Here is a tiny trained network, its code and every weight. The questions are about switching its units off for an input and a target symbol, where a switched-off unit gives its printed mean instead of its output.

import numpy as np


def w(rows, s, z=0):
    codes = np.array(rows[::2]) - 128.0
    scale = np.full(codes.shape[1], s)
    scale[-1] = z or s
    return codes * scale


def f(y):
    return y / 2 * (1 + np.tanh(0.7978845608 * (y + 0.044715 * y**3)))


def softmax(a):
    e = np.exp(a - a.max(-1, keepdims=True))
    return e / e.sum(-1, keepdims=True)


def log_softmax(a):
    a = a - a.max(-1, keepdims=True)
    return a - np.log(np.exp(a).sum(-1, keepdims=True))


def net(x, mask):
    ids = ['αβγησφ'.index(c) for c in x.split()]
    T = len(ids)
    res = E[ids] + P[:T]
    u = 0
    for l in range(3):
        q, k, v = (res @ M[l].T for M in (Q, K, V))
        z = softmax(np.where(np.tri(T) > 0, q @ k.T / 3**0.5, -1e9)) @ v
        res = res + np.where(mask[u], z, O[l][:, -1]) @ O[l][:, :-1]
        u += 1
        y = f(res @ A[l][:, :-1].T + A[l][:, -1])
        res = res + np.where(mask[u : u + 4], y, B[l][:, -1]) @ B[l][:, :-1]
        u += 4
    return log_softmax(res[-1] @ U[:, :-1].T + U[:, -1])


Q, K, V, O, A, B = {}, {}, {}, {}, {}, {}
E = w([
[154,141,131,156],'α',
[84,138,143,137],'β',
[119,106,149,137],'γ',
[114,142,2,161],'η',
[173,155,116,178],'σ',
[125,118,137,140],'φ',
],0.017)
P = w([
[132,176,140,78],'0',
[159,110,112,75],'1',
[136,82,118,244],'2',
[147,182,149,57],'3',
[120,130,94,168],'4',
[170,98,109,60],'5',
[112,28,114,239],'6',
[149,193,154,39],'7',
[108,159,98,152],'8',
[164,169,152,61],'9',
[104,20,102,255],'10',
[159,189,157,51],'11',
],0.0099)
Q[0] = w([
[210,152,123,122],'L0H0',
[154,161,138,165],'L0H0',
[57,175,4,30],'L0H0',
],0.019)
K[0] = w([
[171,161,130,96],'L0H0',
[156,108,143,80],'L0H0',
[120,71,5,71],'L0H0',
],0.022)
V[0] = w([
[84,101,2,167],'L0H0',
[154,176,108,58],'L0H0',
[140,22,156,193],'L0H0',
],0.0033)
O[0] = w([
[252,168,233,236,254],'L0H0',
[96,121,128,54,106],'L0H0',
[144,110,44,151,115],'L0H0',
],0.0032,0.00073)
A[0] = w([
[246,142,102,67,9],'L0N0',
[219,90,127,72,44],'L0N1',
[58,158,153,78,3],'L0N2',
[103,89,6,118,81],'L0N3',
],0.012,0.0054)
B[0] = w([
[234,152,98,159,187],'L0N0',
[249,30,186,178,94],'L0N1',
[110,167,163,168,53],'L0N2',
[125,187,146,169,252],'L0N3',
],0.019,0.0011)
Q[1] = w([
[120,134,184,150],'L1H0',
[150,173,88,167],'L1H0',
[205,124,250,158],'L1H0',
],0.018)
K[1] = w([
[131,128,177,169],'L1H0',
[154,205,96,110],'L1H0',
[194,175,250,100],'L1H0',
],0.016)
V[1] = w([
[118,104,3,128],'L1H0',
[113,107,78,135],'L1H0',
[108,96,63,123],'L1H0',
],0.012)
O[1] = w([
[3,162,99,101,254],'L1H0',
[68,153,122,119,139],'L1H0',
[46,151,121,130,86],'L1H0',
],0.013,0.0022)
A[1] = w([
[134,100,105,65,2],'L1N0',
[136,96,156,2,169],'L1N1',
[99,60,250,58,50],'L1N2',
[179,206,129,44,145],'L1N3',
],0.016,0.006)
B[1] = w([
[113,47,123,91,116],'L1N0',
[92,121,219,79,211],'L1N1',
[105,117,203,254,173],'L1N2',
[179,159,178,166,255],'L1N3',
],0.023,0.0067)
Q[2] = w([
[117,90,19,123],'L2H0',
[196,210,5,8],'L2H0',
[120,41,114,241],'L2H0',
],0.016)
K[2] = w([
[162,96,156,111],'L2H0',
[161,2,85,147],'L2H0',
[139,186,169,126],'L2H0',
],0.026)
V[2] = w([
[136,245,106,52],'L2H0',
[158,82,155,35],'L2H0',
[76,148,160,83],'L2H0',
],0.013)
O[2] = w([
[124,191,88,96,147],'L2H0',
[187,53,2,111,6],'L2H0',
[27,54,94,104,156],'L2H0',
],0.0088,0.017)
A[2] = w([
[149,78,14,193,89],'L2N0',
[189,56,182,18,33],'L2N1',
[187,187,1,49,72],'L2N2',
[238,69,186,110,252],'L2N3',
],0.013,0.0043)
B[2] = w([
[149,97,186,82,185],'L2N0',
[172,99,155,72,160],'L2N1',
[172,124,1,137,149],'L2N2',
[120,114,61,129,251],'L2N3',
],0.027,0.015)
U = w([
[149,110,34,77,91],'α',
[51,53,6,231,171],'β',
[150,3,91,240,128],'γ',
[18,122,14,61,116],'η',
[182,131,100,162,200],'σ',
[168,114,94,40,2],'φ',
],0.0057,0.0079)

Each question gives the input, a string of symbols that net reads in full, and the target symbol t.
The units are the heads (3 rows each of Q, K, V and O) and the neurons (one row each of A and B). Each row of codes is followed by its name. A weight is (code - 128) times the scale printed after its matrix; where a second scale follows, it is the last column's (O, A, B and U).
mask holds one flag per unit, layer by layer, with each layer's heads first. A switched-off unit (its flag False) gives its mean, the last column of its rows in O or B, instead of its output. The means were averaged over made-up inputs and are rounded, as every weight is.
A unit's drop is (log p(t) with every unit on - log p(t) with that unit switched off) / (log p(t) with every unit on - log p(t) with every unit switched off).
unit that matters most: the unit with the biggest drop
top k neurons: the k neurons with the biggest drops, biggest first
top k neurons in layer l: the k neurons of layer l with the biggest drops, biggest first
input σ γ σ β γ σ γ σ σ σ γ, target σ: unit that matters most => L1N3
input γ β β γ γ, target β: top 2 neurons => (L1N2; L0N1)
input γ γ α σ β γ γ α γ β, target η: top 4 neurons => (L0N1; L0N0; L1N1; L0N3)
input γ φ α α γ γ α η, target σ: top 4 neurons => (L0N3; L1N1; L2N3; L1N3)
input γ γ φ σ α, target γ: top 3 neurons => (L1N1; L1N2; L1N3)
input η γ γ γ γ, target γ: top 2 neurons in layer 0 => (L0N3; L0N0)
input η α α η σ γ σ α η, target γ: top 3 neurons => (L1N3; L1N1; L1N2)
input γ α α φ β σ γ σ γ γ σ, target σ: top 2 neurons => (L1N3; L0N0)
input α β η η α γ η σ φ, target γ: top 2 neurons in layer 1 => (L1N2; L1N3)
input α α η σ γ, target α: top 4 neurons => (L1N1; L1N3; L0N3; L1N2)
input γ φ γ α σ η γ σ α, target η: top 4 neurons => (L1N2; L1N3; L0N1; L0N0)
input β η α σ φ, target η: top 3 neurons => (L1N2; L0N1; L1N3)
input σ β β β γ γ γ, target β: top 2 neurons => (L0N2; L0N0)
input γ γ α α φ α, target α: unit that matters most => L2N3
input σ σ η γ σ β γ σ β η γ, target σ: top 2 neurons in layer 2 => (L2N3; L2N2)
input γ γ α σ σ, target γ: top 2 neurons in layer 0 => (L0N1; L0N0)
input σ γ φ η β, target γ: top 2 neurons in layer 2 => (L2N0; L2N3)
input φ α γ γ σ γ γ γ β, target γ: top 2 neurons in layer 0 => (L0N1; L0N3)
input φ β φ γ φ σ φ σ γ γ β, target σ: top 2 neurons in layer 1 => (L1N3; L1N0)
input φ α γ, target φ: unit that matters most => L2N0
